Here is a tiny trained network, its code and every weight. The questions are about switching its units off for an input and a class, where a switched-off unit gives its printed mean instead of its output.

import numpy as np


def w(rows, s, z=0):
    codes = np.array(rows[::2]) - 128.0
    scale = np.full(codes.shape[1], s)
    scale[-1] = z or s
    return codes * scale


def norm(h):
    return h / np.sqrt((h * h).mean(-1, keepdims=True) + 1e-5)


def f(y):
    return np.maximum(y, 0)


def log_softmax(a):
    a = a - a.max(-1, keepdims=True)
    return a - np.log(np.exp(a).sum(-1, keepdims=True))


def net(x, mask):
    res = np.array(x, float).reshape(1, 2) / 4 @ E
    u = 0
    for l in range(2):
        y = f(norm(res) @ A[l][:, :-1].T + A[l][:, -1])
        res = res + np.where(mask[u : u + 13], y, B[l][:, -1]) @ B[l][:, :-1]
        u += 13
    return log_softmax(norm(res)[-1] @ U[:, :-1].T + U[:, -1])


A, B = {}, {}
E = w([
[152,49,64,1,131,148],'x0',
[40,121,125,81,82,117],'x1',
],0.00077)
A[0] = w([
[87,132,119,41,73,126,24],'L0N0',
[83,91,136,75,86,137,38],'L0N1',
[127,128,97,61,117,104,169],'L0N2',
[104,99,64,126,110,160,134],'L0N3',
[146,102,139,111,131,147,101],'L0N4',
[115,162,131,156,154,174,168],'L0N5',
[43,99,114,51,118,143,11],'L0N6',
[181,71,55,102,134,188,154],'L0N7',
[75,170,99,79,111,108,82],'L0N8',
[238,89,140,179,213,133,12],'L0N9',
[251,124,139,154,229,163,153],'L0N10',
[166,157,160,155,182,172,26],'L0N11',
[192,132,182,168,159,131,3],'L0N12',
],0.0029,0.0024)
B[0] = w([
[70,129,37,13,44,136,169],'L0N0',
[31,93,67,21,68,142,160],'L0N1',
[119,157,101,147,160,183,201],'L0N2',
[102,175,78,118,125,163,169],'L0N3',
[77,121,173,94,104,157,141],'L0N4',
[57,161,172,113,98,109,183],'L0N5',
[4,206,54,32,32,74,174],'L0N6',
[111,116,231,135,98,134,224],'L0N7',
[207,108,118,147,192,167,159],'L0N8',
[28,146,196,40,54,106,189],'L0N9',
[194,105,26,192,173,141,254],'L0N10',
[204,172,57,184,204,29,151],'L0N11',
[221,228,26,245,207,34,153],'L0N12',
],0.0033,0.0028)
A[1] = w([
[173,176,80,174,179,185,126],'L1N0',
[90,94,68,138,52,167,160],'L1N1',
[125,83,138,17,93,167,95],'L1N2',
[174,169,68,178,163,184,140],'L1N3',
[97,188,190,144,101,112,121],'L1N4',
[97,193,132,34,126,86,172],'L1N5',
[166,51,144,126,169,202,72],'L1N6',
[253,113,48,170,129,87,28],'L1N7',
[106,120,156,185,163,121,48],'L1N8',
[190,144,51,193,207,15,36],'L1N9',
[206,130,151,210,207,44,5],'L1N10',
[47,104,40,16,57,104,58],'L1N11',
[63,102,209,101,85,95,48],'L1N12',
],0.0035,0.0023)
B[1] = w([
[179,55,100,145,205,177,202],'L1N0',
[192,72,100,112,169,210,209],'L1N1',
[81,221,115,169,83,44,202],'L1N2',
[195,83,127,147,213,179,207],'L1N3',
[84,92,169,147,108,93,182],'L1N4',
[37,194,142,107,53,225,220],'L1N5',
[108,67,167,145,153,179,159],'L1N6',
[45,223,192,128,67,81,196],'L1N7',
[120,199,149,41,47,180,143],'L1N8',
[184,203,20,193,187,52,233],'L1N9',
[149,175,9,118,158,38,198],'L1N10',
[105,166,25,4,102,225,255],'L1N11',
[224,153,117,198,181,31,159],'L1N12',
],0.0033)
U = w([
[227,22,128,156,226,224,193],'0',
[224,45,204,41,67,38,2],'1',
[40,221,226,203,44,29,236],'2',
[184,26,228,62,99,64,2],'3',
[51,214,26,3,43,213,254],'4',
[212,211,20,219,217,42,254],'5',
],0.0043,0.0029)

Each question gives the input, the list of numbers given to net, and the class t.
The units are the neurons (one row each of A and B). Each row of codes is followed by its name. A weight is (code - 128) times the scale printed after its matrix; where a second scale follows, it is the last column's (A, B and U).
mask holds one flag per neuron, layer by layer. A switched-off neuron (its flag False) gives its mean, the last column of its row in B, instead of its output. The means were averaged over made-up inputs and are rounded, as every weight is.
A unit's drop is (log p(t) with every unit on - log p(t) with that unit switched off) / (log p(t) with every unit on - log p(t) with every unit switched off).
most important unit: the unit with the biggest drop
top k neurons: the k neurons with the biggest drops, biggest first
k most important neurons of layer l: the k neurons of layer l with the biggest drops, biggest first
drop of u: that unit's drop, to one decimal
input [8,-3], class 0: most important unit => L0N9
input [-3,5], class 2: 2 most important neurons of layer 1 => [L1N11, L1N9]
input [-8,0], class 2: top 2 neurons => [L0N10, L1N11]
input [3,-6], class 0: top 2 neurons => [L0N10, L0N9]
input [-3,0], class 2: 3 most important neurons of layer 0 => [L0N10, L0N6, L0N0]
input [-3,4], class 2: top 2 neurons => [L0N10, L0N0]
input [-5,3], class 2: 3 most important neurons of layer 0 => [L0N10, L0N6, L0N0]
input [-7,5], class 2: top 2 neurons => [L0N10, L1N11]
input [-1,1], class 2: top 2 neurons => [L0N10, L0N0]
input [-8,4], class 2: top 2 neurons => [L0N10, L1N11]
input [5,-5], class 0: drop of L0N10 => 1.3
input [0,-1], class 5: drop of L0N10 => 1.3
input [-5,4], class 2: drop of L0N10 => 1.5
input [5,-6], class 0: most important unit => L0N10
